Below are the code and all the weights of a small trained network. Each question names an input and a class and asks about switching units off, where a switched-off unit gives its printed mean instead of its output.

import numpy as np


def w(rows, s, z=0):
    codes = np.array(rows[::2]) - 128.0
    scale = np.full(codes.shape[1], s)
    scale[-1] = z or s
    return codes * scale


def f(y):
    return y / 2 * (1 + np.tanh(0.7978845608 * (y + 0.044715 * y**3)))


def log_softmax(a):
    a = a - a.max(-1, keepdims=True)
    return a - np.log(np.exp(a).sum(-1, keepdims=True))


def net(x, mask):
    res = np.array(x, float).reshape(1, 3) / 4 @ E
    y = f(res @ A[0][:, :-1].T + A[0][:, -1])
    res = res + np.where(mask, y, B[0][:, -1]) @ B[0][:, :-1]
    return log_softmax(res[-1] @ U[:, :-1].T + U[:, -1])


A, B = {}, {}
E = w([
[113,164,186,165,182,113,98,248],'x0',
[117,240,109,77,149,184,134,102],'x1',
[24,80,122,63,124,197,65,150],'x2',
],0.014)
A[0] = w([
[97,83,165,155,98,99,138,120,254],'n1',
[91,75,64,77,53,164,111,93,144],'n2',
[51,118,158,116,185,153,64,226,57],'n3',
[87,179,116,106,140,164,130,89,86],'n4',
[123,254,99,81,170,176,143,112,173],'n5',
[196,131,70,141,67,99,174,58,215],'n6',
[99,115,93,70,96,112,120,90,140],'n7',
[165,183,178,151,177,68,139,187,140],'n8',
],0.013,0.0082)
B[0] = w([
[155,100,143,130,69,98,71,201,200],'n1',
[44,59,230,182,104,113,105,167,230],'n2',
[250,132,68,28,113,141,112,60,234],'n3',
[82,87,125,120,190,178,160,110,179],'n4',
[71,177,89,124,213,245,247,71,250],'n5',
[239,125,69,65,117,142,98,52,247],'n6',
[102,81,196,96,161,145,184,137,188],'n7',
[73,173,94,231,158,76,186,196,226],'n8',
],0.011,0.019)
U = w([
[255,92,74,81,35,105,52,140,248],'0',
[181,150,75,47,169,191,141,54,145],'1',
[143,117,140,204,149,12,132,229,217],'2',
[46,228,88,199,161,145,164,162,2],'3',
[64,68,215,129,35,107,62,179,75],'4',
[30,87,174,122,172,190,155,133,44],'5',
],0.0097,0.0036)

Each question gives the input, the list of numbers given to net, and the class t.
The units are the neurons (one row each of A and B). Each row of codes is followed by its name. A weight is (code - 128) times the scale printed after its matrix; where a second scale follows, it is the last column's (A, B and U).
mask holds one flag per neuron, in row order. A switched-off neuron (its flag False) gives its mean, the last column of its row in B, instead of its output. The means were averaged over made-up inputs and are rounded, as every weight is.
A unit's drop is (log p(t) with every unit on - log p(t) with that unit switched off) / (log p(t) with every unit on - log p(t) with every unit switched off).
The circuit of an input: a set's keep is (log p(t) with only the set's units on - log p(t) with every unit switched off) / (log p(t) with every unit on - log p(t) with every unit switched off). Starting from all 8 units, units are removed one at a time, each time the one whose removal leaves the highest keep (on an exact tie, the one counted first), for as long as the keep stays at least 0.8.
circuit, biggest first: the units of the circuit, biggest drop first
most important unit: the unit with the biggest drop
top k neurons: the k neurons with the biggest drops, biggest first
drop of u: that unit's drop, to one decimal
input [0,5,4], class 5: most important unit => n6
input [7,0,5], class 0: circuit, biggest first => [n5; n3]
input [-4,-1,1], class 4: top 3 neurons => [n3; n5; n2]
input [-7,5,1], class 5: top 3 neurons => [n2; n3; n7]
input [-4,2,2], class 5: top 2 neurons => [n3; n2]
input [-7,0,6], class 4: top 2 neurons => [n5; n2]
input [-6,-8,1], class 4: top 2 neurons => [n2; n3]
input [0,6,6], class 5: top 4 neurons => [n6; n2; n4; n7]
input [-6,3,1], class 5: top 3 neurons => [n2; n3; n7]
input [-6,0,6], class 4: top 2 neurons => [n5; n2]
input [7,-5,1], class 0: top 2 neurons => [n3; n2]
input [0,-5,8], class 4: top 2 neurons => [n2; n6]
input [6,1,8], class 1: top 2 neurons => [n3; n1]
input [-8,-5,3], class 4: circuit, biggest first => [n2]
input [8,-1,-1], class 2: top 2 neurons => [n8; n5]
input [0,-3,-3], class 0: top 2 neurons => [n5; n2]
input [2,2,-8], class 3: top 2 neurons => [n8; n3]
input [7,5,0], class 3: top 2 neurons => [n8; n6]
input [-3,-1,4], class 4: drop of n5 => 0.3
input [2,1,-7], class 3: drop of n1 => 0.1
input [-1,-3,7], class 4: drop of n2 => 0.3
input [1,-1,8], class 0: circuit, biggest first => [n5]
input [2,6,-1], class 3: drop of n6 => 0.2
